[[126 120 138 128]
 [114 142 100 105]
 [128 126 129 127]
 [127 126 128 127]
 [123 115 149 130]
 [127 122 136 130]
 [144 110 122 134]
 [129 134 125 141]
 [128 127 128 127]]
=>
[[120 138 128 126]
 [142 100 105 114]
 [126 129 127 128]
 [126 128 127 127]
 [115 149 130 123]
 [122 136 130 127]
 [110 122 134 144]
 [134 125 141 129]
 [127 128 127 128]]

[[133 140 134 115 148 115 125 112 130 134 128 120]
 [136 121 111 131 119 152 125 133 130 110 127 135]
 [129 122 116 126 117 146 115 129 116 149 137 128]]
=>
[[140 134 115 148 115 125 112 130 134 128 120 133]
 [121 111 131 119 152 125 133 130 110 127 135 136]
 [122 116 126 117 146 115 129 116 149 137 128 129]]

[[127 125]
 [136 105]
 [113 119]
 [133 113]
 [104 116]
 [119 114]
 [104 116]
 [126 119]
 [102 131]
 [107 137]
 [136 111]]
=>
[[125 127]
 [105 136]
 [119 113]
 [113 133]
 [116 104]
 [114 119]
 [116 104]
 [119 126]
 [131 102]
 [137 107]
 [111 136]]

[[128 128 143 144 123 146 100 118]
 [138 116 134 146 122 140 135 146]
 [117 123 130 123 132 135 126 123]]
=>
[[128 143 144 123 146 100 118 128]
 [116 134 146 122 140 135 146 138]
 [123 130 123 132 135 126 123 117]]

[[116 140 127 151 124 126 129 140 127]
 [129 122 115 135 144 146 127 139 136]
 [126 109 124 116 105 133 122 132 119]
 [138 110 133 121 136 137 121 130 130]
 [131 125 145 117 145 117 136 124 128]
 [131 152 128 129 140 120 131 124 144]
 [124 107 116 112 130 134 124 116 116]
 [122 129 133 122 157 127 131 133 117]
 [130 136 117 121 111 130 122 136 139]]
=>
[[140 127 151 124 126 129 140 127 116]
 [122 115 135 144 146 127 139 136 129]
 [109 124 116 105 133 122 132 119 126]
 [110 133 121 136 137 121 130 130 138]
 [125 145 117 145 117 136 124 128 131]
 [152 128 129 140 120 131 124 144 131]
 [107 116 112 130 134 124 116 116 124]
 [129 133 122 157 127 131 133 117 122]
 [136 117 121 111 130 122 136 139 130]]

[[119 123 136 125 126 134 124]
 [126 134 131 130 136 130 152]
 [111 134 142 131 126 137 137]
 [111 131 149 126 122 110 125]]
=>
[[123 136 125 126 134 124 119]
 [134 131 130 136 130 152 126]
 [134 142 131 126 137 137 111]
 [131 149 126 122 110 125 111]]

[[121 135 114]
 [119 118 136]
 [116 112 124]
 [116 124 143]
 [141 113 103]
 [130 113 116]
 [138 133 120]
 [113 131 116]]
=>
[[135 114 121]
 [118 136 119]
 [112 124 116]
 [124 143 116]
 [113 103 141]
 [113 116 130]
 [133 120 138]
 [131 116 113]]

[[135 135 139 134]
 [137 157 134 136]
 [139 142 143 135]
 [135 137 133 137]
 [136 137 138 137]
 [141 141 142 138]
 [137 140 134 135]
 [138 139 139 142]
 [142 138 141 142]
 [135 139 148 141]]
=>
[[135 139 134 135]
 [157 134 136 137]
 [142 143 135 139]
 [137 133 137 135]
 [137 138 137 136]
 [141 142 138 141]
 [140 134 135 137]
 [139 139 142 138]
 [138 141 142 142]
 [139 148 141 135]]
---
[[112 137 107 125]
 [120 151 129 120]
 [132 137 149 115]
 [132 124 124 158]
 [143 133 146 122]
 [111 123 114 122]
 [144 133 132 123]
 [116 123 126 118]
 [119 150 112 117]
 [131 121 111 119]
 [128 132 134 151]]
=>
[[128 132 134 151]
 [112 137 107 125]
 [120 151 129 120]
 [132 137 149 115]
 [132 124 124 158]
 [143 133 146 122]
 [111 123 114 122]
 [144 133 132 123]
 [116 123 126 118]
 [119 150 112 117]
 [131 121 111 119]]

[[119 120 124 130 144 123 126 130 120 124 117 125 134 127 126 119]
 [133 140 119 127 104 132 133 119 120 124 138 133 143 119 125 131]
 [131 121 102 126 131 129 145 141 128 129 126 140 117 112 130 113]
 [137 126 130 126 140 148 126 117 117 120 119 125 134 113 122 144]
 [135 131 120 125 144 124 146 127 129 135 129 139 133 135 133 138]]
=>
[[135 131 120 125 144 124 146 127 129 135 129 139 133 135 133 138]
 [119 120 124 130 144 123 126 130 120 124 117 125 134 127 126 119]
 [133 140 119 127 104 132 133 119 120 124 138 133 143 119 125 131]
 [131 121 102 126 131 129 145 141 128 129 126 140 117 112 130 113]
 [137 126 130 126 140 148 126 117 117 120 119 125 134 113 122 144]]

[[105 152]
 [128 129]
 [115 101]
 [133 120]
 [120 121]
 [130 136]
 [129 127]]
=>
[[129 127]
 [105 152]
 [128 129]
 [115 101]
 [133 120]
 [120 121]
 [130 136]]

[[139 126 121 129 129 140 109 120 156 146]
 [123 132 124 120 117 121 104 111  98 114]]
=>
[[123 132 124 120 117 121 104 111  98 114]
 [139 126 121 129 129 140 109 120 156 146]]

[[126 126 134 129 122 146]
 [134 130 127 125 131 157]
 [132 126 126 129 133 123]
 [127 130 130 126 135 123]
 [127 133 123 133 132 151]
 [121 121 128 133 135 158]
 [134 137 134 127 124 138]
 [127 125 125 123 131 118]
 [124 130 127 146 129 118]
 [134 123 133 131 121 119]]
=>
[[134 123 133 131 121 119]
 [126 126 134 129 122 146]
 [134 130 127 125 131 157]
 [132 126 126 129 133 123]
 [127 130 130 126 135 123]
 [127 133 123 133 132 151]
 [121 121 128 133 135 158]
 [134 137 134 127 124 138]
 [127 125 125 123 131 118]
 [124 130 127 146 129 118]]

[[136 111 155 141 128 130 117]
 [150 120 150 141 122 118 128]]
=>
[[150 120 150 141 122 118 128]
 [136 111 155 141 128 130 117]]

[[127 127 141 127 119 129]
 [140 148 125 130 124 117]
 [111 109 106 130 119 119]
 [147 125 135 146 149 114]
 [133 130 133 141 136 135]
 [134 115 113 130 119 128]
 [110 118 120 124 139 128]]
=>
[[110 118 120 124 139 128]
 [127 127 141 127 119 129]
 [140 148 125 130 124 117]
 [111 109 106 130 119 119]
 [147 125 135 146 149 114]
 [133 130 133 141 136 135]
 [134 115 113 130 119 128]]
